Below is a small trained network, with its code and all its weights. Each question gives an input and a target symbol and asks what happens when units are switched off, that is, made to give their printed mean instead of their output.

import numpy as np


def w(rows, s, z=0):
    codes = np.array(rows[::2]) - 128.0
    scale = np.full(codes.shape[1], s)
    scale[-1] = z or s
    return codes * scale


def norm(h):
    return h / np.sqrt((h * h).mean(-1, keepdims=True) + 1e-5)


def f(y):
    return y / 2 * (1 + np.tanh(0.7978845608 * (y + 0.044715 * y**3)))


def softmax(a):
    e = np.exp(a - a.max(-1, keepdims=True))
    return e / e.sum(-1, keepdims=True)


def log_softmax(a):
    a = a - a.max(-1, keepdims=True)
    return a - np.log(np.exp(a).sum(-1, keepdims=True))


def net(x, mask):
    ids = ['αβδεζμξφ'.index(c) for c in x.split()]
    T = len(ids)
    res = E[ids] + P[:T]
    r = norm(res)
    for j in range(3):
        rows = slice(4 * j, 4 * j + 4)
        q, k, v = (r @ M[0][rows].T for M in (Q, K, V))
        z = softmax(np.where(np.tri(T) > 0, q @ k.T / 4**0.5, -1e9)) @ v
        o = O[0][rows]
        res = res + np.where(mask[j], z, o[:, -1]) @ o[:, :-1]
    y = f(norm(res) @ A[0][:, :-1].T + A[0][:, -1])
    res = res + np.where(mask[3:15], y, B[0][:, -1]) @ B[0][:, :-1]
    return log_softmax(norm(res)[-1] @ U[:, :-1].T + U[:, -1])


Q, K, V, O, A, B = {}, {}, {}, {}, {}, {}
E = w([
[164,73,50],'α',
[98,150,235],'β',
[158,81,49],'δ',
[160,80,217],'ε',
[151,116,254],'ζ',
[95,138,179],'μ',
[36,104,63],'ξ',
[95,213,100],'φ',
],0.0064)
P = w([
[124,75,252],'0',
[120,107,216],'1',
[116,110,196],'2',
[112,106,158],'3',
[119,101,126],'4',
[126,92,99],'5',
[125,101,91],'6',
[118,111,87],'7',
],0.0033)
Q[0] = w([
[170,102,81],'H0',
[233,73,197],'H0',
[50,140,124],'H0',
[22,167,118],'H0',
[100,8,190],'H1',
[85,186,118],'H1',
[178,163,134],'H1',
[49,117,116],'H1',
[148,154,35],'H2',
[175,52,141],'H2',
[141,176,38],'H2',
[143,107,219],'H2',
],0.011)
K[0] = w([
[172,134,92],'H0',
[160,180,147],'H0',
[7,98,104],'H0',
[49,102,109],'H0',
[60,141,54],'H1',
[205,155,122],'H1',
[152,80,143],'H1',
[165,206,87],'H1',
[99,161,76],'H2',
[76,91,152],'H2',
[98,216,47],'H2',
[142,63,185],'H2',
],0.012)
V[0] = w([
[116,78,84],'H0',
[173,158,159],'H0',
[69,85,77],'H0',
[93,69,108],'H0',
[128,66,151],'H1',
[141,130,105],'H1',
[188,134,156],'H1',
[2,77,129],'H1',
[150,187,116],'H2',
[177,76,127],'H2',
[64,116,98],'H2',
[100,137,68],'H2',
],0.0091)
O[0] = w([
[123,82,170,74],'H0',
[129,183,99,142],'H0',
[123,56,196,90],'H0',
[157,71,199,144],'H0',
[95,51,33,180],'H1',
[196,133,127,78],'H1',
[133,194,41,119],'H1',
[39,3,208,253],'H1',
[111,156,156,71],'H2',
[108,85,70,134],'H2',
[134,97,181,85],'H2',
[107,146,198,1],'H2',
],0.0048,0.0038)
A[0] = w([
[25,41,73,57],'N0',
[97,152,108,162],'N1',
[194,73,47,76],'N2',
[179,225,185,227],'N3',
[91,160,141,254],'N4',
[253,96,138,96],'N5',
[217,94,174,182],'N6',
[107,156,132,69],'N7',
[104,79,107,174],'N8',
[106,131,110,55],'N9',
[140,193,18,135],'N10',
[181,58,168,219],'N11',
],0.0064,0.0031)
B[0] = w([
[69,179,108,248],'N0',
[186,135,97,151],'N1',
[142,164,115,187],'N2',
[107,217,170,147],'N3',
[196,163,142,207],'N4',
[103,128,167,137],'N5',
[123,222,109,170],'N6',
[102,112,119,104],'N7',
[115,184,142,222],'N8',
[103,97,118,106],'N9',
[254,66,206,168],'N10',
[144,187,149,251],'N11',
],0.005,0.0032)
U = w([
[156,254,175,231],'α',
[209,109,129,116],'β',
[121,139,211,88],'δ',
[30,150,42,122],'ε',
[185,137,21,218],'ζ',
[90,47,136,183],'μ',
[139,100,148,2],'ξ',
[147,94,130,6],'φ',
],0.0096,0.0025)

Each question gives the input, a string of symbols that net reads in full, and the target symbol t.
The units are the heads (4 rows each of Q, K, V and O) and the neurons (one row each of A and B). Each row of codes is followed by its name. A weight is (code - 128) times the scale printed after its matrix; where a second scale follows, it is the last column's (O, A, B and U).
mask holds one flag per unit, heads first, then neurons. A switched-off unit (its flag False) gives its mean, the last column of its rows in O or B, instead of its output. The means were averaged over made-up inputs and are rounded, as every weight is.
A unit's drop is (log p(t) with every unit on - log p(t) with that unit switched off) / (log p(t) with every unit on - log p(t) with every unit switched off).
The circuit of an input: a set's keep is (log p(t) with only the set's units on - log p(t) with every unit switched off) / (log p(t) with every unit on - log p(t) with every unit switched off). Starting from the 12 units with the biggest drops (on a tie, the unit counted first), units are removed one at a time, each time the one whose removal leaves the highest keep (on an exact tie, the one counted first), for as long as the keep stays at least 0.8.
units of the circuit, in order: the units of the circuit, biggest drop first
unit that matters most: the unit with the biggest drop
which heads matter: for each layer, one digit per head in row order, 1 if its drop is at least 0.15 and else 0, layers parted by /
drop of u: that unit's drop, to one decimal
input δ ξ δ ε ε δ α, target μ: unit that matters most	H0
input μ φ ε φ ζ, target α: which heads matter	010
input μ α φ ζ, target α: units of the circuit, in order	(H1 H0)
input ε φ α δ, target α: which heads matter	011
input ξ ε δ, target μ: which heads matter	000
input ε ε φ ξ ε μ ε μ, target μ: which heads matter	101
input ζ ε φ δ, target α: units of the circuit, in order	(H2 H1)
input α μ φ α δ ε, target ζ: units of the circuit, in order	(H2 H1)
input β β ξ ε δ δ, target μ: units of the circuit, in order	(H0 H2)
input δ φ ε ξ ε ε φ α, target δ: which heads matter	101
input ε β δ ε φ δ φ α, target α: which heads matter	011
input φ φ ε α, target α: units of the circuit, in order	(H2 H1)
input ζ μ α ε ε φ φ, target α: which heads matter	011
input ζ μ ε ε β μ φ ξ, target δ: units of the circuit, in order	(H2 H1)
input ξ ε ε α, target μ: units of the circuit, in order	(H1)
input μ ε φ μ ε β, target ε: units of the circuit, in order	(H2 H0)
input ξ β φ φ δ, target δ: which heads matter	001
input φ ε ζ δ β, target β: which heads matter	111
input ζ ε μ φ β φ, target α: which heads matter	001
input ζ ε μ, target ε: unit that matters most	N0
input ε β ε ξ β ε μ, target μ: drop of H2	0.1
input ε ζ ε β ε, target ζ: drop of N6	0.0
input μ φ β β ε ξ μ φ, target δ: drop of H2	0.8
input ε ε α ε ε ε ξ, target μ: drop of H0	0.6
